Each row has a name. Each question is about the rows just above it. Places in a row count from 1.

Columns, left to right: C X T J W M
[ 14,  80, 174,  61,  84,  73] : dofe
[118, 128, 117, 140,  13, 143] : danag
[109, 180,  49, 106, 105,  41] : Gesa
[ 50,  81, 174,  61, 118, 150] : vepu
[102,  47, 146,  81, 139,  25] : sida
[149, 104, 177, 143, 144,  84] : Gen
[132,  61, 123,  67, 145,  20] : Luvo
[120, 177,  70, 108, 120,  32] : geni
[ 74, 154, 135, 105,  15,  85] : rafeg
[126, 156,  70, 130,  78,  21] : gepek
Which column holds [ 74, 126] top down?
C
Print row geni.
[120, 177,  70, 108, 120,  32]
The rest of the row after [ 81, 174,  61]:
[118, 150]
Which column holds [144, 145, 120,  15] top down?
W
Which column holds this, read top down? [135,  70]
T

Columns, left to right: A S P V L N D B
[ 97, 102, 114,  94,  92, 113, 114, 107] -> vepu
[ 99, 100,  99, 123,  64, 111,  99,  99] -> Gesa
[ 82, 193,  94, 100, 193, 108, 143, 111] -> Luvo
The value that Gesa holds more than once:
[99]
The value that vepu holds more than once:
[114]
tags:
[110] -> k_439
[112] -> k_436
[99] -> k_633
[123] -> k_776
[113] -> k_714
[111] -> k_935
[122] -> k_444
Join Gesa by its entry at place 6:
k_935
The value that Luvo holds more than once:
[193]

Columns, left to right: R Q E Y Z
[114,  99,  73, 114, 114]  sida
[ 65,  93,  72, 106, 106]  gepek
[ 97,  70, 110, 101, 172]  geni
[ 92,  70, 110, 102, 172]  vefi
The value that sida holds more than once:
[114]
The rest of the row after [ 99,  73, 114]:
[114]
Go on from [92, 70] to the end of its row.
[110, 102, 172]
Print row vefi.
[ 92,  70, 110, 102, 172]
Which row holds [114,  99,  73, 114, 114]?
sida
Print row sida.
[114,  99,  73, 114, 114]
The value that gepek holds more than once:
[106]

Columns, left to right: Vala razel mer levan Kezi narit dofod ragog bekap
[ 91,  87,  97, 111,  99,  96,  74, 113, 106] -> geni
[ 78, 164,  64,  53, 185,  31, 174, 138,  66] -> Luvo
[ 79, 121,  83,  65, 130,  87, 134, 100,  87] -> lur
[ 71,  77,  85, 108,  93,  86,  61,  96,  99] -> gepek
[ 90, 100,  97, 103, 103,  92,  87, 100,  93] -> sida
[ 95, 129,  87,  69,  95,  95, 152, 112,  95] -> vefi
[ 84, 111,  96,  93, 107,  78,  88, 117,  91] -> rafeg
[ 97,  77,  83, 112, 108,  82,  51,  90,  78] -> Gesa
[106,  52, 103, 141,  55, 130,  42,  89, 129] -> dofe
[ 90,  68,  96, 113,  82, 106,  59,  91, 106] -> Gen
Which value appears more than once in vefi?
[95]
Print row sida.
[ 90, 100,  97, 103, 103,  92,  87, 100,  93]
Print row lur.
[ 79, 121,  83,  65, 130,  87, 134, 100,  87]
Which column holds [87, 86, 92, 95] top down?
narit

Columns, left to right: bag Gaf Volo zolu lumim vil Tid gori rukab Vusod
[ 20, 147,  38,  79,  62,  69,  63,  76,  68,  47]  lur
[144, 156, 108, 122,  57,  98, 144, 100, 144, 144]  rafeg
[117, 115,  84,  90, 109, 126,  67,  76, 178,  50]  gepek
The value that rafeg holds more than once:
[144]
[144,  50] is in which column, read top down?
Vusod

Columns, left to right: govib fadug diz suso nep sokag Degir zezur bivuz
[141, 149,  93, 162,  58, 115,  30,  95,  58] -> sida
[142, 143,  89, 163,  72, 118,  30,  90,  62] -> vepu
[131, 121,  90, 152,  94, 103,  55,  81,  78] -> lur
[137, 152,  98, 158,  45, 118,  36, 100,  56] -> geni
[126, 116,  92, 146,  96, 105,  65,  81,  82] -> Gesa
[137, 130,  88, 158,  88, 113,  42,  84,  72] -> danag
[134, 125,  89, 155,  92, 114,  49,  82,  75] -> gepek
[128, 118,  91, 149,  95,  81,  61,  81,  80] -> vefi
[140, 137,  88, 161,  82,  97,  35,  87,  67] -> Luvo
[118, 103, 118, 105, 113, 114] is in which column, read top down?
sokag
[ 95,  90,  81, 100,  81,  84,  82] is in which column, read top down?
zezur
Go on from [130,  88] to the end of its row.
[158,  88, 113,  42,  84,  72]
Which column holds this, read top down? [137, 126, 137, 134]
govib
[90, 98, 92, 88, 89, 91, 88] is in which column, read top down?
diz
Which value appears more than once in vefi?
[81]

Columns, left to right: fem Fupe loma ribir kora narad nedu
[103, 104, 105,  94,  94,  97,  96] : rafeg
[126,  80,  85,  89,  92,  77,  75] : dofe
[101, 104, 104,  95,  94,  96,  97] : sida
[104,  91,  93, 101,  95,  92,  92] : danag
[ 97,  92,  94, 104,  85,  91,  89] : Gesa
[102, 102,  88, 105,  85,  85,  83] : gepek
[128,  75,  80,  91,  88,  72,  70] : Gen
[ 72, 107, 110, 103,  28,  74,  68] : lur
[106,  95,  97,  97,  99,  94,  95] : geni
[158,  94, 101,  90,  88,  72,  65] : vefi
Table of tags by key:
[95] -> k_849
[105] -> k_67
[75] -> k_780
[104] -> k_616
[96] -> k_827
The tag of rafeg, keyed by place 7:
k_827
Which column holds this, read top down? [103, 126, 101]
fem
The rest of the row after [91, 88, 72]:
[70]
Whose row is [103, 104, 105,  94,  94,  97,  96]?
rafeg
Which column holds [88, 28, 99] top down?
kora
Print row gepek.
[102, 102,  88, 105,  85,  85,  83]

Columns, left to right: fubav veb fisu Tonu sir Rurab mor Voge bev
[179, 101,  61, 109, 112, 101, 112, 112, 141] : vefi
[112, 108, 135, 110, 112, 101, 112, 112,  84] : lur
[142, 106,  60,  73,  84, 114,  79,  96,  82] : Luvo
[ 17, 100, 125, 110, 107, 103, 125,  74,  60] : sida
[ 92, 114, 104,  93, 106, 109, 103, 104,  85] : Gesa
[127, 104,  69,  79,  93, 118,  81,  85,  90] : rafeg
[ 81, 102,  59,  73,  84, 117, 102,  86,  78] : gepek
The value that lur holds more than once:
[112]
After [60, 73, 84], its row goes on with
[114,  79,  96,  82]
Which column holds [110,  73, 110,  93,  79] top down?
Tonu
Which column holds this, read top down? [ 61, 135]
fisu
After [110, 112, 101, 112, 112], its row goes on with
[84]
Print row vefi.
[179, 101,  61, 109, 112, 101, 112, 112, 141]
The rest of the row after [118,  81]:
[85, 90]

